Here is a tiny trained network, its code and every weight. The questions are about switching its units off for an input and a class, where a switched-off unit gives its printed mean instead of its output.

import numpy as np


def w(rows, s, z=0):
    codes = np.array(rows[::2]) - 128.0
    scale = np.full(codes.shape[1], s)
    scale[-1] = z or s
    return codes * scale


def norm(h):
    return h / np.sqrt((h * h).mean(-1, keepdims=True) + 1e-5)


def f(y):
    return np.maximum(y, 0)


def log_softmax(a):
    a = a - a.max(-1, keepdims=True)
    return a - np.log(np.exp(a).sum(-1, keepdims=True))


def net(x, mask):
    res = np.array(x, float).reshape(1, 7) / 4 @ E
    u = 0
    for l in range(2):
        y = f(norm(res) @ A[l][:, :-1].T + A[l][:, -1])
        res = res + np.where(mask[u : u + 9], y, B[l][:, -1]) @ B[l][:, :-1]
        u += 9
    return log_softmax(norm(res)[-1] @ U[:, :-1].T + U[:, -1])


A, B = {}, {}
E = w([
[86,94,112,120,127,89,121,99,167,180,118],'x0',
[152,154,150,110,149,213,78,147,68,98,110],'x1',
[74,68,102,148,120,8,177,75,225,202,136],'x2',
[121,97,86,91,105,136,127,75,243,141,66],'x3',
[129,181,214,108,148,40,204,83,35,123,108],'x4',
[144,126,154,225,128,50,144,219,26,155,254],'x5',
[150,144,181,60,141,104,184,62,34,96,15],'x6',
],0.0087)
A[0] = w([
[125,119,133,91,132,87,139,55,176,131,14,91],'L0N1',
[156,184,163,113,135,182,124,123,43,106,84,56],'L0N2',
[102,148,154,128,138,6,147,103,34,144,162,96],'L0N3',
[120,141,129,116,149,104,136,128,111,103,120,32],'L0N4',
[135,164,158,112,146,201,123,115,29,100,97,69],'L0N5',
[161,129,141,150,122,13,141,136,56,137,115,148],'L0N6',
[136,171,175,122,136,100,128,125,122,126,143,38],'L0N7',
[116,145,143,118,124,174,131,121,65,107,110,2],'L0N8',
[137,129,153,164,137,137,138,116,87,141,118,113],'L0N9',
],0.023,0.0031)
B[0] = w([
[86,163,130,130,105,75,77,94,191,219,42,252],'L0N1',
[117,176,114,80,188,231,98,114,82,7,92,235],'L0N2',
[113,38,147,194,157,6,171,125,138,41,195,237],'L0N3',
[114,114,90,100,122,129,107,120,149,139,202,148],'L0N4',
[116,217,197,90,34,212,202,135,84,183,181,238],'L0N5',
[148,34,150,172,144,43,175,131,97,110,176,218],'L0N6',
[69,67,154,133,120,108,66,165,162,89,134,160],'L0N7',
[167,153,83,77,73,182,118,179,80,114,116,185],'L0N8',
[137,132,153,116,106,130,147,132,82,178,122,163],'L0N9',
],0.018,0.022)
A[1] = w([
[203,182,168,121,205,109,132,131,112,164,148,59],'L1N1',
[128,165,86,138,192,97,156,71,160,183,55,1],'L1N2',
[175,69,84,196,178,127,59,176,142,129,126,83],'L1N3',
[110,190,115,165,203,102,75,96,183,119,83,118],'L1N4',
[194,114,88,111,210,98,205,96,107,120,101,99],'L1N5',
[170,137,122,186,92,201,92,200,177,214,223,110],'L1N6',
[240,106,86,94,238,141,138,134,29,175,79,69],'L1N7',
[212,111,102,101,168,105,219,108,93,12,88,36],'L1N8',
[203,130,116,106,139,94,133,101,197,200,1,74],'L1N9',
],0.016,0.0034)
B[1] = w([
[133,121,149,124,82,137,120,130,141,111,140,129],'L1N1',
[158,112,107,127,109,116,104,98,142,199,83,211],'L1N2',
[202,146,130,120,189,181,108,159,140,129,194,187],'L1N3',
[98,155,70,156,154,102,66,133,151,80,45,210],'L1N4',
[163,91,151,143,147,135,105,132,95,169,150,152],'L1N5',
[122,99,65,127,148,164,113,126,162,147,165,208],'L1N6',
[53,97,74,43,189,158,142,81,98,119,135,131],'L1N7',
[189,108,83,115,250,131,141,88,168,206,42,192],'L1N8',
[222,120,75,186,79,81,130,152,130,214,17,254],'L1N9',
],0.014)
U = w([
[132,54,184,170,161,47,175,150,89,80,180,176],'0',
[152,129,81,129,156,198,91,170,159,144,175,4],'1',
[128,219,180,56,100,247,154,155,39,82,111,155],'2',
[110,164,128,130,88,100,84,120,171,189,34,233],'3',
],0.013,0.0015)

Each question gives the input, the list of numbers given to net, and the class t.
The units are the neurons (one row each of A and B). Each row of codes is followed by its name. A weight is (code - 128) times the scale printed after its matrix; where a second scale follows, it is the last column's (A, B and U).
mask holds one flag per neuron, layer by layer. A switched-off neuron (its flag False) gives its mean, the last column of its row in B, instead of its output. The means were averaged over made-up inputs and are rounded, as every weight is.
A unit's drop is (log p(t) with every unit on - log p(t) with that unit switched off) / (log p(t) with every unit on - log p(t) with every unit switched off).
The circuit of an input: a set's keep is (log p(t) with only the set's units on - log p(t) with every unit switched off) / (log p(t) with every unit on - log p(t) with every unit switched off). Starting from the 12 units with the biggest drops (on a tie, the unit counted first), units are removed one at a time, each time the one whose removal leaves the highest keep (on an exact tie, the one counted first), for as long as the keep stays at least 0.8.
units of the circuit, in order: the units of the circuit, biggest drop first
top k neurons: the k neurons with the biggest drops, biggest first
top k neurons in layer l: the k neurons of layer l with the biggest drops, biggest first
drop of u: that unit's drop, to one decimal
input [1,-5,4,-3,-6,2,-7], class 1: units of the circuit, in order : [L0N1 L0N3]
input [-8,-4,-4,8,8,3,8], class 0: top 2 neurons : [L0N3 L0N6]
input [7,-5,5,4,5,1,1], class 0: units of the circuit, in order : [L0N3]
input [5,2,-1,-7,-4,-3,-5], class 1: top 4 neurons in layer 0 : [L0N1 L0N3 L0N2 L0N5]
input [-3,-8,-5,-4,1,-1,5], class 2: top 2 neurons in layer 0 : [L0N5 L0N2]
input [-4,8,-1,5,-1,-1,-6], class 1: top 4 neurons : [L0N1 L0N2 L1N6 L0N5]
input [3,4,8,0,-6,4,2], class 0: top 3 neurons : [L0N1 L0N2 L0N8]
input [-3,7,8,-3,-8,3,4], class 1: top 3 neurons : [L0N1 L0N3 L0N6]
input [4,6,1,1,-3,6,7], class 0: top 2 neurons in layer 0 : [L0N3 L0N6]
input [-4,-8,-2,2,4,-1,4], class 0: top 2 neurons in layer 0 : [L0N3 L0N6]
input [2,2,-3,5,-1,0,-3], class 1: drop of L0N1 : 1.0
input [-1,-8,-4,-1,-5,3,-4], class 1: drop of L0N1 : 1.6
input [8,2,1,8,-1,7,3], class 0: drop of L0N6 : 0.1
input [-4,-2,-6,-4,-8,4,-2], class 2: top neuron : [L0N3]
